In the rows, zero is written as 128.
Known rows:
[118 110 127 121 160 127 115  97 165  99 155 151 125 172 122 144 128 115
 108 132 128 170 108 136 130  96  49 131  97  42 149 103 128  66 112]: Z_755
[125 165 143 154 123 115 118 129 151 160  78 148 104 114 172 137 136 121
 122 147  67 151  76 102 134 115 140 137  91 127 121 140 131 168 127]: Z_400
[144 152 124 157 190  78 107 108 128 161  84 116 115 128 132 124 151 121
 172 135  61 143  93 113 192 151 130  94 135 133 139 150  85 118 110]: Z_604
[133 151 126 168 178  85 107 103 138 140  89 116  94 124 139 120 151 110
 180 137  67 130  92 111 157 131 147  99 137 142 136 141  92 111 125]: Z_524
[106 160 121 115 154 143  99 147 133 128  99 108 110 130 150 138 120 117
 127 145  77 149  76 120 124 129 114 160 135 152 154 133 155 133  68]: Z_365
[101 108 136 117 152 129 100 108 162 104 166 147 134 167 122 135 129 123
 114 132 127 164 113 136 120 109  66 122  97  23 154  95 136  66 128]: Z_513
[106 146 158 146 168 120  82 125 139  96  81 121 124  60 116 104 180 121
 194 137  72 118  98 104 134 137 164  91 115 130 153 101 120  95 188]: Z_101
[119 111 127 122 160 126 116  97 166 100 158 152 124 172 123 144 125 116
 108 133 128 170 108 135 129  96  49 131  97  42 149 102 128  66 109]: Z_466
[113 153 130 147 155 143  95 120 164 131 103 129 131 129 170 128 145  93
 159 138  99 146  54 137 133 144  99 161 117 158 148 152 156 137  69]: Z_652
[211 131 143 129 124 117 116 144 141 151 111 186 137 135 152 128  89 143
  80 182 139 156 103 121 111 115 158 112  90 137 101 157 144 145 159]: Z_575
[132 201 119 109 147 125 128 147 165 200  55 141  79 110 140 157 106 135
 137 173  63 188 115  99 153 113 168 154  73 127 126 126 179 143  77]: Z_28
[168 111 137  77 148 159  67 162 125  85 119 149 202 109 120 114 118 151
 109 156 152 138  93 134  81 157 147 108 108 142 145 136 167  98 170]: Z_738
[122 147  89 117 175 100 100 129 119 140  78  92 179 150 156 147 121 134
 137 117  65 160  56 115 163 180  93 117 130 134 144 170 113 132  60]: Z_446
[106 151 118 119 151 146  88 130 143 133  97 118 127 135 159 136 150 111
 135 128  80 141  66 128 125 135 114 161 121 148 154 148 140 136  91]: Z_363
[130 167 157 184 129 114 126 118 171 156  81 159 107 108 184 127 130 103
 149 157  85 156  65 110 145 124 126 137  86 135 115 141 149 171 107]: Z_278
[122 112 135 141 163 127 121  89 179  96 161 160 128 169 132 137 124 101
 126 139 142 172  99 144 136 102  36 132  94  49 144 104 141  67  96]: Z_992
[205 115 104  75 149 154  93 130 131 123 120 162 143 165 137 143 122 132
  69 154 147 142  89 148  96 111 126 154 119 167 133 174 125 112 130]: Z_205
[130 108 106 121 179  94 123  95 147 104 142 133 164 184 121 155 107 133
 110 122 118 184 101 127 158 129  34 100 101  31 141 118 107  62  90]: Z_905

Facts:
Z_306 brokuba Z_528 Z_28
Z_679 brokuba Z_626 Z_418
Z_815 brokuba Z_908
Z_124 brokuba Z_520
Z_173 brokuba Z_655
Z_689 brokuba Z_831
Z_395 brokuba Z_264
Z_438 brokuba Z_892
Z_536 brokuba Z_366
Z_655 brokuba Z_496
Z_931 brokuba Z_488
Z_433 brokuba Z_863 Z_59
Z_649 brokuba Z_230
Z_738 brokuba Z_815
Z_917 brokuba Z_334 Z_2
Z_810 brokuba Z_95
Z_418 brokuba Z_978
Z_784 brokuba Z_520
Z_210 brokuba Z_149 Z_702
Z_59 brokuba Z_819
Z_606 brokuba Z_154
Z_35 brokuba Z_147
Z_744 brokuba Z_27
Z_492 brokuba Z_334 Z_917 Z_2
Z_524 brokuba Z_722 Z_640
Z_913 brokuba Z_230
Z_531 brokuba Z_629
Z_599 brokuba Z_590
Z_53 brokuba Z_149
Z_819 brokuba Z_863 Z_59
Z_590 brokuba Z_501 Z_444
Z_605 brokuba Z_623
Z_520 brokuba Z_784
Z_657 brokuba Z_28
Z_230 brokuba Z_649 Z_913
Z_321 brokuba Z_488
Z_895 brokuba Z_287 Z_649
Z_501 brokuba Z_590 Z_599
Z_27 brokuba Z_135
Z_528 brokuba Z_42
Z_828 brokuba Z_599 Z_444
Z_892 brokuba Z_438
Z_766 brokuba Z_388
Z_149 brokuba Z_210
Z_388 brokuba Z_766
Z_154 brokuba Z_606
Z_863 brokuba Z_59 Z_433
Z_640 brokuba Z_722
Z_488 brokuba Z_321
Z_288 brokuba Z_306 Z_528 Z_28
Z_462 brokuba Z_296
Z_729 brokuba Z_555
Z_101 brokuba Z_605 Z_908 Z_798
[Z_306 Z_875 Z_366 Z_679 Z_572 Z_689 Z_439 Z_655 Z_433 Z_496 Z_205 Z_738 Z_722 Z_810 Z_581 Z_418 Z_752 Z_389 Z_744 Z_629 Z_363 Z_446 Z_590 Z_257 Z_425 Z_520 Z_478 Z_365 Z_652 Z_828 Z_565 Z_766 Z_149 Z_125 Z_409 Z_322 Z_640 Z_488 Z_462] sena b
[Z_66 Z_618 Z_626 Z_815 Z_124 Z_173 Z_395 Z_931 Z_252 Z_917 Z_296 Z_210 Z_42 Z_606 Z_35 Z_604 Z_492 Z_524 Z_798 Z_913 Z_736 Z_599 Z_53 Z_135 Z_334 Z_605 Z_264 Z_623 Z_321 Z_501 Z_908 Z_444 Z_388 Z_154 Z_863 Z_686 Z_2 Z_101] sena c
[Z_161 Z_785 Z_95 Z_399 Z_438 Z_575 Z_776 Z_536 Z_649 Z_423 Z_784 Z_702 Z_59 Z_490 Z_147 Z_285 Z_982 Z_531 Z_819 Z_78 Z_831 Z_278 Z_287 Z_765 Z_657 Z_978 Z_230 Z_28 Z_895 Z_63 Z_27 Z_528 Z_892 Z_834 Z_400 Z_5 Z_555 Z_288 Z_472 Z_729] sena a
[Z_306 Z_875 Z_66 Z_618 Z_161 Z_815 Z_785 Z_124 Z_95 Z_399 Z_575 Z_655 Z_205 Z_649 Z_738 Z_722 Z_581 Z_784 Z_210 Z_606 Z_389 Z_492 Z_913 Z_599 Z_334 Z_287 Z_257 Z_520 Z_657 Z_478 Z_230 Z_27 Z_834 Z_388 Z_154 Z_686 Z_555 Z_2 Z_288 Z_472] fepi veper
[Z_366 Z_679 Z_626 Z_572 Z_173 Z_689 Z_395 Z_439 Z_438 Z_776 Z_536 Z_931 Z_252 Z_433 Z_496 Z_917 Z_296 Z_423 Z_810 Z_418 Z_752 Z_702 Z_42 Z_59 Z_35 Z_604 Z_490 Z_744 Z_147 Z_524 Z_629 Z_798 Z_285 Z_982 Z_531 Z_736 Z_53 Z_363 Z_819 Z_446 Z_78 Z_135 Z_831 Z_278 Z_590 Z_425 Z_765 Z_605 Z_264 Z_623 Z_978 Z_321 Z_28 Z_365 Z_895 Z_652 Z_63 Z_501 Z_908 Z_528 Z_828 Z_565 Z_444 Z_892 Z_400 Z_5 Z_766 Z_149 Z_125 Z_409 Z_322 Z_863 Z_640 Z_488 Z_462 Z_729 Z_101] fepi kliplak
debur Z_930 <- Z_306 Z_42 Z_657 Z_28 Z_528 Z_288
debur Z_49 <- Z_875
debur Z_851 <- Z_66 Z_49 Z_575 Z_296 Z_434 Z_462
debur Z_905 <- Z_618
debur Z_563 <- Z_366 Z_173 Z_536 Z_655 Z_496 Z_389 Z_766 Z_388
debur Z_466 <- Z_679 Z_626 Z_433 Z_418 Z_59 Z_819 Z_978 Z_863
debur Z_559 <- Z_161 Z_982 Z_736
debur Z_842 <- Z_815 Z_738 Z_752 Z_798 Z_605 Z_623 Z_908 Z_101
debur Z_320 <- Z_572 Z_765
debur Z_281 <- Z_635 Z_776 Z_930 Z_886 Z_271 Z_425 Z_365
debur Z_82 <- Z_785 Z_722 Z_524 Z_312 Z_85 Z_640
debur Z_381 <- Z_124 Z_784 Z_520
debur Z_755 <- Z_95 Z_810 Z_490
debur Z_312 <- Z_689 Z_831
debur Z_434 <- Z_395 Z_78 Z_264
debur Z_635 <- Z_93 Z_439 Z_9 Z_478
debur Z_271 <- Z_399 Z_35 Z_147
debur Z_556 <- Z_438 Z_892
debur Z_876 <- Z_931 Z_842 Z_513 Z_320 Z_321 Z_638 Z_488
debur Z_560 <- Z_252 Z_755
debur Z_795 <- Z_205
debur Z_9 <- Z_649 Z_913 Z_285 Z_287 Z_230 Z_895 Z_834
debur Z_721 <- Z_917 Z_492 Z_334 Z_555 Z_2 Z_729
debur Z_93 <- Z_423 Z_565 Z_125
debur Z_951 <- Z_721 Z_381 Z_363 Z_400
debur Z_513 <- Z_581
debur Z_570 <- Z_210 Z_702 Z_795 Z_53 Z_533 Z_149 Z_563
debur Z_886 <- Z_606 Z_154 Z_932
debur Z_85 <- Z_604 Z_744 Z_135 Z_905 Z_621 Z_63 Z_27 Z_559 Z_686
debur Z_609 <- Z_556 Z_599 Z_590 Z_501 Z_828 Z_444
debur Z_533 <- Z_629 Z_531
debur Z_185 <- Z_992 Z_609 Z_322 Z_472
debur Z_621 <- Z_446
debur Z_992 <- Z_278 Z_652
debur Z_549 <- Z_257
debur Z_932 <- Z_5
debur Z_638 <- Z_409

Rows:
No name comes twice in this set of rows, the named rows included.
[126 197 111 121 143 118 130 143 166 182  54 133  80 110 146 156 100 132
 144 172  63 183 112  92 135 109 178 147  75 131 120 126 175 135  82] : Z_528
[100 162 156 149 112 118  97 145 148 166  92 139 117 107 168 122 139 133
 129 145  64 146  85 103 124 134 164 123  92 105 129 131 145 169 151] : Z_765
[205 120 117  82 162 135  87 146 120 148 127 157 179 163 133 131 102 144
  83 163 146 159  91 149 133 156 113 126 124 146 138 173 144 126 104] : Z_722
[193 147  78  65 168 143  98 152 150 133 107 134 134 154 115 148  66 144
 118 186 151 176 124 135  81 126 175 140 108 166 127 152 192  73  80] : Z_306
[218 129 134 129 132  98 122 142 132 153 102 178 156 141 152 130  79 152
  81 176 133 163  99 118 127 133 150  94  94 131  99 165 133 144 148] : Z_785
[172 115 129  87 137 151  65 157 129 135 145 153 170 150 135 114 111 144
  98 161 150 143  99 148  86 153 151 123 122 136 143 157 162 115 144] : Z_581
[130 164 143 159 175 103 117 128 134 136  96 119  54 110 125 119 129 105
 167 165  68 136 110 109 149 104 155 118 148 152 143 112 124 109 105] : Z_35
[149 152 114 155 197  64 112 105 122 163  77 108 133 133 132 127 140 129
 172 131  57 148  90 109 202 165 124  80 137 126 138 158  77 116 101] : Z_736
[148 154 130 149 189  83 106 111 125 176  87 122 114 128 130 123 155 122
 166 135  61 144  94 117 204 154 125  96 135 128 145 150  87 126 106] : Z_135
[121 184 152 148 133 105 150 156 120 123  84 120  53 112 156 131  51 124
 115 177  56 150  85  83 110  88 159 119 132 142 111  90 169 158  71] : Z_895
[109 152 121 115 152 144  88 131 141 141 102 117 124 138 157 135 148 111
 133 128  81 140  64 130 129 137 111 160 125 143 155 147 140 144  84] : Z_418
[209 160 105 105 141 111 131 152 157 155  86 164 111 134 131 149  49 151
 107 203 137 183 133 107  88 104 201 113  81 146  93 142 181 103 121] : Z_657

The same objects again, as new rows of numbers:
Known rows:
[ 86 177 149  57 176 119 155 117 184 143 107 133 107 109 148 152 155 182
 112  97 151 157  99 120 184 177 102 134 123 124 147 118 125 139 119 127
 163  85 131 143 139 129  85 127 155]: Z_657
[ 96 139 145 153 135  90 135 116 124 131  95 139 144  80 105 106 114 128
 131  90  84 137 127 148 157 182 124 132 129  96 116 149 109 148 125 146
 118 140 117  55 116 114 122 117 120]: Z_831
[143 106 129 166 135 109 135 148 130 142 123 120 142 127 119 129 144  99
 127 118 102 144 141 157 126 119 153 135 137 105 117 111 135 152  96 132
 127 157 134  89  97 157 163 150 117]: Z_689
[126  91 104  99  99 102  89 137 160 112 113 143 122 119 125 123 131 116
 106 141 155 141  82 105  69 139 116 155 107 160 116 158 168 108 162  97
 135 131 146 165 146 114 109 108 143]: Z_93
[134 107 116 146  93 104  99 122 159 109 124 131 125 121 112 132 148 119
 113 139 148 125 102 111  80 122 118 145 106 167 113 154 142 101 162  79
 145 138 122 158 146 120 115  87 125]: Z_381
[129  96 105 108  99 103  90 133 159 109 114 141 123 119 121 126 132 116
 107 140 156 138  86 105  70 134 116 155 106 162 116 157 163 103 162  93
 138 133 140 165 147 116 111 100 138]: Z_886
[ 89 132 136 127 125  84 135 120 116 124  73 156 137  95 111  95 117 138
 129  94  94 135 113 140 160 194 121 136 131  90 120 160 126 142 122 160
 107 139 132  76 122 115 115 136 134]: Z_776
[135 108 114 142  94 103  98 123 160 109 124 131 125 120 112 132 147 118
 112 139 150 127 101 109  79 123 118 145 105 166 112 153 144 100 162  79
 144 136 122 157 146 119 116  87 125]: Z_434
[158 113 116 135 119 182 120 129  50 119 162 131 138 152 132 110  66 106
 147 163 117  97 171 134 110 103 149  95 144 119 132 126 111 118 125 179
  77 132 126 122 120 109 151 144 120]: Z_264
[125 108 113 151 101 106 138 153 113 129  99 134 138 140 138  96 125 103
 132 123 104 131 122 142 131 116 138 149 139 100 121 132 154 156 110 144
 117 155 150  98 114 148 150 167 123]: Z_425
[138 100 122 137 116 114  87 131 172 127 153 115 136  87 114 143 119  95
 112 134 143 147 104 114  62 123 116 151 103 170 109 135 138 119 171  77
 154 135 120 128 138 111 122  74 119]: Z_905
[ 86 177 149  55 178 119 157 117 186 145 108 133 107 109 148 154 157 182
 109  98 152 159  99 123 185 177 105 132 122 125 147 119 124 139 118 126
 163  85 131 141 139 129  86 126 155]: Z_288
[122 103 110 142 103 107 137 156 113 130  98 139 138 139 140  94 122 103
 130 123 106 136 117 140 129 119 137 153 140  98 124 133 158 158 110 149
 114 154 157 102 114 146 148 172 127]: Z_439
[136 110 113 142  91 100 102 120 156 104 118 132 124 124 110 134 150 118
 117 140 150 126 104 111  82 119 119 146 106 173 112 155 143  92 160  80
 145 136 118 161 146 123 117  82 121]: Z_556
[ 86 127 132 117 128  84 131 125 116 124  70 158 136  95 117  92 112 137
 124  96  93 138 108 140 157 198 121 139 132  86 120 160 133 147 122 163
 103 138 139  78 122 113 113 144 140]: Z_285
[149 114 127 182 123 105 155 144 126 123 111 156 126 143 129 130 172 120
 132 137  91 139 147 173 143 120 160 130 139 120 131 134 133 134  83 133
 129 157 125 104 104 171 168 153 125]: Z_766
[ 82 189 160  65 219 108 130  99 134 164 130 123 113  89 138 175 180 167
 128  91 127 180  98 102 173 161  83 119 165  90 151 153 151 109 126 109
 165  95 161 147 176 150  65 151 184]: Z_230
[152 114 116 144 110 180 121 120  49 127 156 102 141 173 116 107  69 108
 139 150 136  77 172 122 110 103 154  84 143  95 119 110 104 122 127 169
  70 135 130 130 118 105 140 148 114]: Z_798

Rows:
No name comes twice in this set of rows, the named rows included.
[ 91 188 150  82 171 126 174 107 202 142 113 127 103 117 146 167 168 182
 106 104 158 151 113 143 187 174 119 125 118 130 139 114 105 136 115 116
 166  83 118 130 134 135  83 109 142] : Z_784
[129 105 113 153  83 102  97 112 159 118 118  95 130 144  91 130 154 121
 102 124 173 101 101  93  78 123 123 130 102 139  94 134 134 103 164  69
 137 138 125 168 142 114 103  91 118] : Z_842
[118 175 134 126 122 145 167 140 166 135 141 120 115 145 183 138 159 148
 142 132 141 135 118 121 174  67 100 157 130 151 158 109 138 152 123 100
 180 107 131 152 151 156 122 140 125] : Z_205
[127 162 128 106 143 149 177 138 200 148 141 107 106 161 173 169 178 147
 110 133 169 146 121 143 159  97 133 138 125 141 143  87 132 148 102 102
 175  99 138 152 125 166 117 139 131] : Z_520
[ 81 189 160  91 168 131 150 116 180 152 139 108 126  75 154 143 123 159
 131  90 132 154 110 115 182 146  85 145 121 134 144 112 106 161 146 110
 177  88 116 103 148 113  88 100 130] : Z_161
[163 141 148  58 191 187 127 140  63 124 193 101 128 157 149 150  78 175
 124 160 160 118 158  85 148  81 109 102 128 153 173  65 111 121 106 136
 158  85  85 227 125 118 151 131 153] : Z_599
[133 169 141 123 149 142 170 140 176 138 143 132 105 148 174 160 186 158
 132 137 139 148 127 136 171  83 115 144 132 155 160 103 135 141 103 100
 184 108 126 162 138 171 134 143 136] : Z_655
[109 137 149 153 145  81 145 112 122 120  81 165 127  97  97 122 154 151
 130  99  81 140 134 162 167 195 138 118 133 106 124 157 109 123 103 147
 117 142 109  82 111 136 133 124 132] : Z_531
[160 166 136  77 170 218 148 126 117 129 196 136 100 161 179 171 117 160
 139 178 158 123 163 128 144  87 130  94 137 169 174  99 107 106 118 147
 139  80 118 190 142 129 129 132 144] : Z_388
[ 80 193 159  92 161 129 153 113 176 147 130 112 122  86 155 141 131 165
 129  92 135 147 108 113 186 148  84 143 121 130 146 118 108 154 143 112
 174  89 118 112 150 115  86 106 132] : Z_785
[146 103 133 165 147 114 131 151 136 149 138 113 145 115 117 134 135  91
 125 117  98 152 143 160 120 120 154 136 138 107 116 103 133 158 100 130
 131 155 133  77  92 155 167 144 116] : Z_744
[166 107 116 126 136 180 126 122  72 130 157 113 130 176 111 136  89 111
 123 158 143  96 175 146 104 125 179  74 140 104 117 102 104 111 106 175
  71 129 127 132 100 119 147 147 122] : Z_931
[175 113 126 138 142 180 126 128  58 115 164 160 124 150 130 134  99 122
 147 173 103 110 181 157 116 116 164  84 147 133 143 130 106 101 104 179
  83 133 116 132 113 128 167 145 130] : Z_173
[108 157 121  82 127 145 155 152 167 145 130 113 116 147 187 129 141 142
 129 125 156 145  98 108 160  85  98 164 131 133 154 104 160 163 126 115
 170 101 158 159 147 147 113 161 140] : Z_478
[141 117 120 161  88 105 109 124 156  96 124 167 117 114 126 132 161 130
 122 156 128 131 108 124  91 118 116 147 108 187 128 174 140  90 155  80
 151 138 111 159 153 128 127  84 129] : Z_563

